Below are the code and all the weights of a small trained network. Each question names an input and a target symbol and asks about switching units off, where a switched-off unit gives its printed mean instead of its output.

import numpy as np


def w(rows, s, z=0):
    codes = np.array(rows[::2]) - 128.0
    scale = np.full(codes.shape[1], s)
    scale[-1] = z or s
    return codes * scale


def f(y):
    return y / 2 * (1 + np.tanh(0.7978845608 * (y + 0.044715 * y**3)))


def softmax(a):
    e = np.exp(a - a.max(-1, keepdims=True))
    return e / e.sum(-1, keepdims=True)


def log_softmax(a):
    a = a - a.max(-1, keepdims=True)
    return a - np.log(np.exp(a).sum(-1, keepdims=True))


def net(x, mask):
    ids = ['αβγζηθλξπ'.index(c) for c in x.split()]
    T = len(ids)
    res = E[ids] + P[:T]
    u = 0
    for l in range(2):
        q, k, v = (res @ M[l].T for M in (Q, K, V))
        z = softmax(np.where(np.tri(T) > 0, q @ k.T / 4**0.5, -1e9)) @ v
        res = res + np.where(mask[u], z, O[l][:, -1]) @ O[l][:, :-1]
        u += 1
        y = f(res @ A[l][:, :-1].T + A[l][:, -1])
        res = res + np.where(mask[u : u + 4], y, B[l][:, -1]) @ B[l][:, :-1]
        u += 4
    return log_softmax(res[-1] @ U[:, :-1].T + U[:, -1])


Q, K, V, O, A, B = {}, {}, {}, {}, {}, {}
E = w([
[170,121,31,164,82,158,46,153],'α',
[193,168,113,119,163,133,90,22],'β',
[139,168,124,142,146,117,77,189],'γ',
[162,48,54,166,112,179,102,94],'ζ',
[108,7,117,134,53,162,69,188],'η',
[115,236,188,91,96,128,140,108],'θ',
[100,176,99,162,124,170,175,175],'λ',
[102,36,173,105,85,142,125,107],'ξ',
[118,130,117,117,91,169,203,65],'π',
],0.019)
P = w([
[157,119,188,201,92,155,76,147],'0',
[37,148,122,174,107,103,73,82],'1',
[109,128,116,130,100,49,137,92],'2',
[96,129,190,144,176,249,106,131],'3',
[178,102,180,85,150,216,156,138],'4',
[61,98,131,113,75,152,137,97],'5',
[169,177,35,137,30,184,154,123],'6',
],0.018)
Q[0] = w([
[200,149,76,132,128,10,123,152],'0.h1',
[176,123,125,19,187,222,141,164],'0.h1',
[61,176,151,204,86,234,38,85],'0.h1',
[186,134,95,91,31,119,172,141],'0.h1',
],0.012)
K[0] = w([
[216,148,159,181,145,104,77,149],'0.h1',
[33,144,64,143,168,60,64,90],'0.h1',
[43,86,125,1,230,186,200,137],'0.h1',
[142,157,152,200,111,217,60,113],'0.h1',
],0.012)
V[0] = w([
[124,182,136,91,41,162,97,212],'0.h1',
[131,120,138,176,103,154,180,95],'0.h1',
[91,87,254,85,145,87,100,74],'0.h1',
[174,141,154,135,137,121,113,80],'0.h1',
],0.01)
O[0] = w([
[72,164,135,59,81,172,54,105,254],'0.h1',
[49,65,42,209,191,130,224,75,182],'0.h1',
[164,105,212,254,120,85,147,83,57],'0.h1',
[218,143,189,154,160,53,187,68,119],'0.h1',
],0.0092,0.0075)
A[0] = w([
[72,204,167,151,163,90,142,255,255],'0.n1',
[153,149,135,98,104,176,164,22,155],'0.n2',
[91,107,88,140,217,166,167,130,181],'0.n3',
[49,160,185,109,118,164,208,104,158],'0.n4',
],0.0064,0.0046)
B[0] = w([
[178,163,208,58,147,121,102,2,144],'0.n1',
[120,102,76,181,39,142,69,240,255],'0.n2',
[95,177,74,25,247,145,92,162,242],'0.n3',
[64,158,179,87,194,70,164,252,208],'0.n4',
],0.0085,0.004)
Q[1] = w([
[158,124,82,124,168,172,153,185],'1.h1',
[2,165,102,221,100,126,113,89],'1.h1',
[90,108,196,189,243,145,56,132],'1.h1',
[159,168,191,174,100,245,116,197],'1.h1',
],0.0091)
K[1] = w([
[61,122,70,150,162,129,141,111],'1.h1',
[113,51,228,71,150,195,251,247],'1.h1',
[46,79,126,77,99,17,207,137],'1.h1',
[3,106,189,137,160,66,85,83],'1.h1',
],0.0076)
V[1] = w([
[129,254,136,157,139,142,160,167],'1.h1',
[107,82,80,190,97,184,142,190],'1.h1',
[60,193,185,128,102,72,208,228],'1.h1',
[158,209,64,170,86,99,140,171],'1.h1',
],0.0091)
O[1] = w([
[165,90,79,72,152,103,202,126,105],'1.h1',
[72,86,120,147,158,237,145,162,248],'1.h1',
[77,59,145,139,106,98,91,31,61],'1.h1',
[98,158,90,107,69,137,251,163,109],'1.h1',
],0.013)
A[1] = w([
[149,56,239,254,136,40,97,137,111],'1.n1',
[139,89,207,100,114,81,121,19,1],'1.n2',
[83,77,147,177,237,94,124,123,79],'1.n3',
[170,118,94,147,218,86,195,121,123],'1.n4',
],0.0073,0.007)
B[1] = w([
[123,251,4,111,168,92,118,75,254],'1.n1',
[51,93,106,175,40,93,129,219,236],'1.n2',
[254,182,129,132,118,202,145,130,246],'1.n3',
[188,105,168,204,62,192,73,142,152],'1.n4',
],0.0093,0.0083)
U = w([
[84,141,79,101,22,161,156,114,2],'α',
[130,102,131,226,82,86,175,143,181],'β',
[139,101,135,137,93,73,104,121,225],'γ',
[64,53,53,225,253,27,139,224,145],'ζ',
[58,92,150,186,92,121,80,122,117],'η',
[62,94,104,185,62,86,149,118,136],'θ',
[44,61,79,92,202,64,93,117,159],'λ',
[89,131,81,182,118,102,141,99,95],'ξ',
[66,91,115,182,95,157,213,52,159],'π',
],0.0047,0.008)

Each question gives the input, a string of symbols that net reads in full, and the target symbol t.
The units are the heads (4 rows each of Q, K, V and O) and the neurons (one row each of A and B). Each row of codes is followed by its name. A weight is (code - 128) times the scale printed after its matrix; where a second scale follows, it is the last column's (O, A, B and U).
mask holds one flag per unit, layer by layer, with each layer's heads first. A switched-off unit (its flag False) gives its mean, the last column of its rows in O or B, instead of its output. The means were averaged over made-up inputs and are rounded, as every weight is.
A unit's drop is (log p(t) with every unit on - log p(t) with that unit switched off) / (log p(t) with every unit on - log p(t) with every unit switched off).
The circuit of an input: a set's keep is (log p(t) with only the set's units on - log p(t) with every unit switched off) / (log p(t) with every unit on - log p(t) with every unit switched off). Starting from all 10 units, units are removed one at a time, each time the one whose removal leaves the highest keep (on an exact tie, the one counted first), for as long as the keep stays at least 0.8.
circuit, biggest first: the units of the circuit, biggest drop first
k most important neurons: the k neurons with the biggest drops, biggest first
top k neurons in layer l: the k neurons of layer l with the biggest drops, biggest first
drop when u is switched off: that unit's drop, to one decimal
input γ α α, target γ: circuit, biggest first	1.h1; 0.n1; 0.h1
input θ ζ ζ ζ, target ζ: circuit, biggest first	0.h1; 0.n3
input α α ζ, target α: circuit, biggest first	0.h1; 1.h1
input α θ η α, target θ: circuit, biggest first	0.n4; 1.h1; 1.n2
input α η ζ π α π ζ, target π: circuit, biggest first	1.h1; 0.n4; 0.h1
input η ζ η α ζ ξ, target ξ: circuit, biggest first	1.n1; 0.h1; 1.h1; 1.n3
input ξ γ λ η, target λ: 2 most important neurons	0.n3; 0.n1
input θ η π α η π, target π: circuit, biggest first	0.h1; 1.h1; 0.n4; 1.n3
input ξ π α, target ξ: circuit, biggest first	0.h1; 1.n1; 1.h1; 1.n3
input α θ β η α, target θ: most important neuron	1.n2
input α η α π π ζ α, target π: 2 most important neurons	0.n4; 0.n2
input η β θ λ α η γ, target λ: circuit, biggest first	1.h1; 0.h1; 0.n4
input α η α ζ θ ζ, target θ: 2 most important neurons	0.n4; 1.n2
input β ζ ζ, target β: circuit, biggest first	0.h1; 1.n4
input θ π ξ, target θ: circuit, biggest first	1.h1; 1.n2; 0.h1
input α ξ η α α π, target π: circuit, biggest first	1.h1; 1.n3; 0.h1; 0.n4
input π λ α η ζ π π, target η: top neuron in layer 0	0.n2
input ξ α π α, target π: 3 most important neurons	0.n2; 0.n4; 1.n3
input π α α ξ η α, target ξ: 2 most important neurons	1.n1; 1.n3
input α α β α ζ, target α: most important neuron	0.n4
input λ η α ξ η ζ, target ξ: 3 most important neurons	1.n1; 1.n3; 0.n4
input α π α α λ α, target λ: drop when 0.n3 is switched off	0.1
input ζ ζ ζ α η, target ζ: drop when 0.h1 is switched off	0.7
